Here is a tiny trained network, its code and every weight. The questions are about switching its units off for an input and a class, where a switched-off unit gives its printed mean instead of its output.

import numpy as np


def w(rows, s, z=0):
    codes = np.array(rows[::2]) - 128.0
    scale = np.full(codes.shape[1], s)
    scale[-1] = z or s
    return codes * scale


def norm(h):
    return h / np.sqrt((h * h).mean(-1, keepdims=True) + 1e-5)


def f(y):
    return np.maximum(y, 0)


def log_softmax(a):
    a = a - a.max(-1, keepdims=True)
    return a - np.log(np.exp(a).sum(-1, keepdims=True))


def net(x, mask):
    res = np.array(x, float).reshape(1, 8) / 4 @ E
    u = 0
    for l in range(3):
        y = f(norm(res) @ A[l][:, :-1].T + A[l][:, -1])
        res = res + np.where(mask[u : u + 9], y, B[l][:, -1]) @ B[l][:, :-1]
        u += 9
    return log_softmax(norm(res)[-1] @ U[:, :-1].T + U[:, -1])


A, B = {}, {}
E = w([
[243,142,110,217,200],'x0',
[122,132,130,134,127],'x1',
[127,127,124,130,124],'x2',
[161,253,119,99,95],'x3',
[129,129,126,124,125],'x4',
[102,160,24,85,210],'x5',
[135,123,122,126,124],'x6',
[133,125,125,127,122],'x7',
],0.0027)
A[0] = w([
[49,94,88,100,118,5],'L0N0',
[88,45,104,144,149,162],'L0N1',
[56,62,130,97,111,110],'L0N2',
[190,99,192,192,119,104],'L0N3',
[173,167,255,105,54,239],'L0N4',
[118,52,126,172,166,151],'L0N5',
[62,28,135,127,120,103],'L0N6',
[73,92,209,83,46,87],'L0N7',
[180,141,125,165,161,94],'L0N8',
],0.0061,0.0023)
B[0] = w([
[215,197,160,69,116,169],'L0N0',
[187,168,99,206,190,197],'L0N1',
[223,203,124,142,156,200],'L0N2',
[86,52,198,124,55,203],'L0N3',
[45,73,1,175,194,254],'L0N4',
[27,89,133,118,50,194],'L0N5',
[231,154,174,174,160,203],'L0N6',
[60,70,20,178,118,225],'L0N7',
[164,157,105,155,159,172],'L0N8',
],0.005,0.0052)
A[1] = w([
[114,113,255,69,77,2],'L1N0',
[63,117,104,90,106,137],'L1N1',
[114,96,204,120,81,142],'L1N2',
[125,102,216,108,92,158],'L1N3',
[89,136,127,135,177,126],'L1N4',
[191,104,215,135,169,138],'L1N5',
[77,66,107,161,76,134],'L1N6',
[149,98,97,169,154,127],'L1N7',
[191,159,161,108,167,109],'L1N8',
],0.0075,0.0076)
B[1] = w([
[248,19,174,235,254,128],'L1N0',
[115,150,135,66,103,178],'L1N1',
[75,66,145,61,61,154],'L1N2',
[61,114,125,87,55,150],'L1N3',
[130,89,131,136,90,165],'L1N4',
[67,153,60,85,124,171],'L1N5',
[157,174,106,119,178,255],'L1N6',
[134,123,172,152,100,243],'L1N7',
[67,185,55,89,155,165],'L1N8',
],0.008,0.005)
A[2] = w([
[138,152,147,64,109,111],'L2N0',
[151,122,254,112,133,22],'L2N1',
[111,152,145,64,99,124],'L2N2',
[167,118,151,140,219,2],'L2N3',
[169,158,128,86,140,144],'L2N4',
[129,79,177,89,104,107],'L2N5',
[138,145,144,57,82,121],'L2N6',
[175,171,137,82,139,144],'L2N7',
[96,78,68,209,128,164],'L2N8',
],0.0075,0.0074)
B[2] = w([
[129,56,173,187,94,136],'L2N0',
[11,204,241,34,90,128],'L2N1',
[152,70,165,208,106,142],'L2N2',
[13,2,185,28,26,128],'L2N3',
[103,95,148,101,109,150],'L2N4',
[144,122,78,72,76,137],'L2N5',
[164,82,195,133,105,139],'L2N6',
[77,88,130,92,108,152],'L2N7',
[181,159,193,104,128,254],'L2N8',
],0.0077,0.009)
U = w([
[242,192,229,247,234,169],'0',
[28,240,2,26,231,220],'1',
[26,24,229,41,12,3],'2',
],0.008,0.003)

Each question gives the input, the list of numbers given to net, and the class t.
The units are the neurons (one row each of A and B). Each row of codes is followed by its name. A weight is (code - 128) times the scale printed after its matrix; where a second scale follows, it is the last column's (A, B and U).
mask holds one flag per neuron, layer by layer. A switched-off neuron (its flag False) gives its mean, the last column of its row in B, instead of its output. The means were averaged over made-up inputs and are rounded, as every weight is.
A unit's drop is (log p(t) with every unit on - log p(t) with that unit switched off) / (log p(t) with every unit on - log p(t) with every unit switched off).
The circuit of an input: a set's keep is (log p(t) with only the set's units on - log p(t) with every unit switched off) / (log p(t) with every unit on - log p(t) with every unit switched off). Starting from the 12 units with the biggest drops (on a tie, the unit counted first), units are removed one at a time, each time the one whose removal leaves the highest keep (on an exact tie, the one counted first), for as long as the keep stays at least 0.8.
circuit, biggest first: the units of the circuit, biggest drop first
unit that matters most: the unit with the biggest drop
k most important neurons: the k neurons with the biggest drops, biggest first
k most important neurons of layer l: the k neurons of layer l with the biggest drops, biggest first
drop when u is switched off: that unit's drop, to one decimal
input [4,1,3,-3,-6,-2,8,4], class 2: most important neuron => [L0N3]
input [-8,-1,0,5,-8,-2,-8,-1], class 1: 2 most important neurons => [L0N7 L0N4]
input [7,-2,-1,-2,6,-2,3,8], class 2: 2 most important neurons of layer 0 => [L0N3 L0N4]
input [0,-5,-4,7,-7,-2,2,-3], class 1: 4 most important neurons => [L0N4 L0N6 L0N1 L0N2]
input [-1,7,-4,7,1,-4,-3,6], class 1: 2 most important neurons => [L0N4 L0N6]
input [5,-3,1,6,-8,2,-6,-3], class 1: 3 most important neurons => [L0N7 L0N4 L2N8]
input [0,-3,0,2,7,7,-4,-6], class 2: 4 most important neurons of layer 0 => [L0N4 L0N1 L0N6 L0N2]
input [0,4,7,7,3,-2,0,8], class 1: 4 most important neurons => [L0N4 L0N6 L0N1 L0N2]
input [3,5,7,-6,5,-1,-1,-7], class 2: 4 most important neurons of layer 0 => [L0N4 L0N5 L0N3 L0N7]
input [-7,-6,8,-7,7,2,4,-5], class 1: 2 most important neurons => [L0N0 L0N2]
input [6,-6,-7,6,-8,3,2,8], class 1: 2 most important neurons => [L0N4 L0N7]
input [-3,-4,-6,5,3,1,5,7], class 2: 4 most important neurons => [L1N1 L0N1 L0N7 L2N2]
input [4,5,0,-5,-7,-8,-5,-7], class 2: 2 most important neurons => [L0N3 L1N2]
input [0,6,-6,6,-1,-6,1,4], class 1: circuit, biggest first => [L0N4]
input [7,-4,-6,1,-6,2,1,3], class 1: 3 most important neurons of layer 1 => [L1N5 L1N8 L1N4]
input [-1,4,8,3,-2,5,7,-6], class 2: 2 most important neurons of layer 0 => [L0N6 L0N1]
input [0,8,8,-5,-4,-6,-7,8], class 0: 3 most important neurons of layer 0 => [L0N4 L0N1 L0N7]
input [3,-7,-5,-6,4,-4,-3,-5], class 2: drop when L0N3 is switched off => 0.4
input [-1,-3,4,7,8,-6,5,8], class 1: drop when L0N4 is switched off => 2.1
input [-2,-4,2,-8,-5,-2,5,-2], class 0: unit that matters most => L0N1
